Below is a small trained network, with its code and all its weights. Each question gives an input and a target symbol and asks what happens when units are switched off, that is, made to give their printed mean instead of their output.

import numpy as np


def w(rows, s, z=0):
    codes = np.array(rows[::2]) - 128.0
    scale = np.full(codes.shape[1], s)
    scale[-1] = z or s
    return codes * scale


def norm(h):
    return h / np.sqrt((h * h).mean(-1, keepdims=True) + 1e-5)


def f(y):
    return np.maximum(y, 0)


def softmax(a):
    e = np.exp(a - a.max(-1, keepdims=True))
    return e / e.sum(-1, keepdims=True)


def log_softmax(a):
    a = a - a.max(-1, keepdims=True)
    return a - np.log(np.exp(a).sum(-1, keepdims=True))


def net(x, mask):
    ids = ['ΛΠΩγεθ'.index(c) for c in x.split()]
    T = len(ids)
    res = E[ids] + P[:T]
    r = norm(res)
    for j in range(2):
        rows = slice(4 * j, 4 * j + 4)
        q, k, v = (r @ M[0][rows].T for M in (Q, K, V))
        z = softmax(np.where(np.tri(T) > 0, q @ k.T / 4**0.5, -1e9)) @ v
        o = O[0][rows]
        res = res + np.where(mask[j], z, o[:, -1]) @ o[:, :-1]
    y = f(norm(res) @ A[0][:, :-1].T + A[0][:, -1])
    res = res + np.where(mask[2:10], y, B[0][:, -1]) @ B[0][:, :-1]
    return log_softmax(norm(res)[-1] @ U[:, :-1].T + U[:, -1])


Q, K, V, O, A, B = {}, {}, {}, {}, {}, {}
E = w([
[78,158,128,62,95,207,94,90,95],'Λ',
[75,215,166,167,115,57,85,132,83],'Π',
[69,99,109,93,253,132,123,109,174],'Ω',
[130,124,181,49,164,91,145,130,36],'γ',
[67,75,219,174,88,118,147,188,70],'ε',
[193,2,128,140,160,60,2,107,97],'θ',
],0.017)
P = w([
[170,136,88,201,195,190,144,146,65],'0',
[55,150,120,118,93,136,222,74,116],'1',
[84,133,127,115,97,126,176,65,145],'2',
[81,117,120,103,106,127,144,78,140],'3',
[80,131,132,102,115,123,132,98,132],'4',
[87,138,137,101,124,130,120,108,137],'5',
[83,142,143,101,129,140,108,120,137],'6',
[85,145,144,99,140,141,97,131,140],'7',
[92,154,149,103,145,145,82,136,148],'8',
[93,160,153,103,158,144,78,146,136],'9',
[100,154,151,102,165,148,60,152,141],'10',
[101,168,136,100,180,154,45,149,146],'11',
[80,147,166,89,166,140,11,166,123],'12',
],0.012)
Q[0] = w([
[129,120,140,110,134,109,134,167,149],'h0',
[79,161,131,117,152,131,116,157,115],'h0',
[150,135,144,140,149,202,179,139,116],'h0',
[69,127,159,96,132,152,75,133,102],'h0',
[166,131,145,147,148,140,10,160,154],'h1',
[61,156,119,144,116,185,172,101,131],'h1',
[203,150,57,140,101,169,194,83,132],'h1',
[119,141,125,89,158,145,104,166,102],'h1',
],0.012)
K[0] = w([
[140,126,89,101,111,131,133,114,140],'h0',
[166,84,77,195,148,152,117,139,78],'h0',
[138,154,90,127,93,100,171,128,161],'h0',
[193,108,93,230,181,169,77,95,55],'h0',
[215,174,113,198,181,197,225,145,65],'h1',
[166,79,178,103,129,65,23,112,110],'h1',
[104,47,103,165,65,65,206,2,119],'h1',
[117,90,151,185,143,165,61,178,107],'h1',
],0.0089)
V[0] = w([
[85,82,59,114,201,90,59,12,134],'h0',
[46,189,115,198,136,209,167,164,151],'h0',
[105,10,133,158,107,115,67,126,166],'h0',
[28,136,196,61,125,109,197,115,135],'h0',
[116,132,148,244,77,180,60,142,148],'h1',
[144,164,82,100,112,187,118,67,141],'h1',
[133,40,124,136,146,223,182,152,191],'h1',
[150,152,123,169,202,73,133,119,189],'h1',
],0.011)
O[0] = w([
[162,197,241,116,175,166,65,141,151,183],'h0',
[98,85,116,185,245,105,188,61,77,87],'h0',
[123,43,162,130,94,100,17,59,196,219],'h0',
[36,142,105,85,186,117,94,155,121,67],'h0',
[87,194,146,120,67,120,146,57,169,135],'h1',
[134,168,85,175,130,213,130,133,120,3],'h1',
[100,69,148,102,112,169,147,136,184,57],'h1',
[145,174,157,175,178,124,156,164,174,17],'h1',
],0.012,0.0064)
A[0] = w([
[98,166,80,75,173,134,207,154,169,158],'n0',
[142,148,227,117,160,145,98,126,104,137],'n1',
[140,170,139,87,52,136,127,174,188,63],'n2',
[88,80,22,202,195,91,177,121,179,94],'n3',
[61,144,135,97,247,142,123,108,140,73],'n4',
[82,133,72,90,115,89,121,181,113,44],'n5',
[88,161,152,171,93,125,231,110,195,3],'n6',
[81,121,158,174,158,127,165,90,168,94],'n7',
],0.013,0.0064)
B[0] = w([
[85,135,161,115,133,149,105,89,208,159],'n0',
[98,143,59,162,137,146,166,115,153,249],'n1',
[197,80,80,110,195,120,93,172,44,186],'n2',
[204,196,162,135,198,173,74,139,156,196],'n3',
[143,84,103,86,85,83,166,107,76,162],'n4',
[146,142,123,146,104,158,143,88,174,156],'n5',
[31,2,185,52,63,108,153,125,74,133],'n6',
[84,141,142,131,36,99,137,137,121,154],'n7',
],0.016,0.011)
U = w([
[90,145,76,165,121,210,91,63,109,2],'Λ',
[125,225,76,201,122,23,130,110,162,130],'Π',
[60,160,245,135,250,143,120,130,214,70],'Ω',
[148,91,84,101,199,37,111,207,60,143],'γ',
[14,112,211,90,91,46,113,115,128,234],'ε',
[254,119,155,163,65,104,189,94,182,137],'θ',
],0.0066,0.0022)

Each question gives the input, a string of symbols that net reads in full, and the target symbol t.
The units are the heads (4 rows each of Q, K, V and O) and the neurons (one row each of A and B). Each row of codes is followed by its name. A weight is (code - 128) times the scale printed after its matrix; where a second scale follows, it is the last column's (O, A, B and U).
mask holds one flag per unit, heads first, then neurons. A switched-off unit (its flag False) gives its mean, the last column of its rows in O or B, instead of its output. The means were averaged over made-up inputs and are rounded, as every weight is.
A unit's drop is (log p(t) with every unit on - log p(t) with that unit switched off) / (log p(t) with every unit on - log p(t) with every unit switched off).
The circuit of an input: a set's keep is (log p(t) with only the set's units on - log p(t) with every unit switched off) / (log p(t) with every unit on - log p(t) with every unit switched off). Starting from all 10 units, units are removed one at a time, each time the one whose removal leaves the highest keep (on an exact tie, the one counted first), for as long as the keep stays at least 0.8.
circuit, biggest first: the units of the circuit, biggest drop first
most important unit: the unit with the biggest drop
k most important neurons: the k neurons with the biggest drops, biggest first
which heads matter: for each layer, one digit per head in row order, 1 if its drop is at least 0.15 and else 0, layers parted by /
drop when u is switched off: that unit's drop, to one decimal
input Π ε θ ε γ Λ Λ Ω γ, target Π: which heads matter => 01
input Λ θ ε ε Ω Π γ Π ε Λ θ θ, target Λ: which heads matter => 01
input ε γ Λ Λ γ γ Ω ε θ γ Λ, target ε: which heads matter => 10
input Λ θ γ γ, target Λ: most important unit => n1
input γ γ Λ γ, target Λ: 2 most important neurons => (n5 n0)
input γ Ω γ Π Π Λ θ ε ε Π Ω Λ, target γ: circuit, biggest first => (h0 n2)
input Ω Π γ Π γ Ω Π θ ε γ ε Π γ, target Ω: circuit, biggest first => (h0 n1)
input ε ε ε γ ε θ γ Ω, target ε: which heads matter => 00
input Ω γ γ ε Ω ε ε ε ε Λ θ ε, target Ω: 2 most important neurons => (n1 n4)
input γ Ω γ θ Ω Ω ε γ ε Π, target γ: which heads matter => 10
input Ω ε γ Λ ε θ Ω Π ε ε, target Ω: which heads matter => 10
input γ ε Λ γ θ γ Λ ε ε ε Λ ε Ω, target γ: 3 most important neurons => (n2 n3 n0)
input γ ε ε θ θ ε γ ε θ Π, target γ: which heads matter => 11
input Ω γ γ ε γ θ, target Ω: most important unit => h1
input Ω Λ γ θ, target Ω: circuit, biggest first => (h1 h0)
input Λ Λ Π θ γ Ω, target Λ: circuit, biggest first => (h0 h1 n1 n4)
input γ θ ε, target γ: circuit, biggest first => (h0 n2)
input γ θ Λ, target γ: circuit, biggest first => (n2 h0)
input γ γ θ, target γ: 2 most important neurons => (n3 n0)
input Λ γ ε θ Λ γ Ω Π, target Λ: 2 most important neurons => (n1 n3)
input Ω Λ θ Π θ ε Ω θ γ, target Ω: circuit, biggest first => (h1)
input Λ ε Λ ε θ Ω, target Λ: 4 most important neurons => (n1 n4 n3 n0)
input γ ε ε ε γ γ θ ε ε γ ε Ω, target γ: which heads matter => 00
input ε ε ε Π ε, target Π: 2 most important neurons => (n3 n2)
input Ω ε Ω γ ε ε Λ ε θ Λ, target Ω: drop when n5 is switched off => 0.0
input γ ε ε ε ε θ γ ε ε ε γ ε, target γ: drop when n3 is switched off => 0.1
input ε Ω θ Λ γ ε Π ε Π Λ γ Λ, target ε: drop when h0 is switched off => 0.6
input Π Λ ε Π ε θ θ ε θ, target Π: most important neuron => (n1)
input Π Λ ε ε γ Ω γ θ ε ε ε γ, target Π: drop when n1 is switched off => 0.5
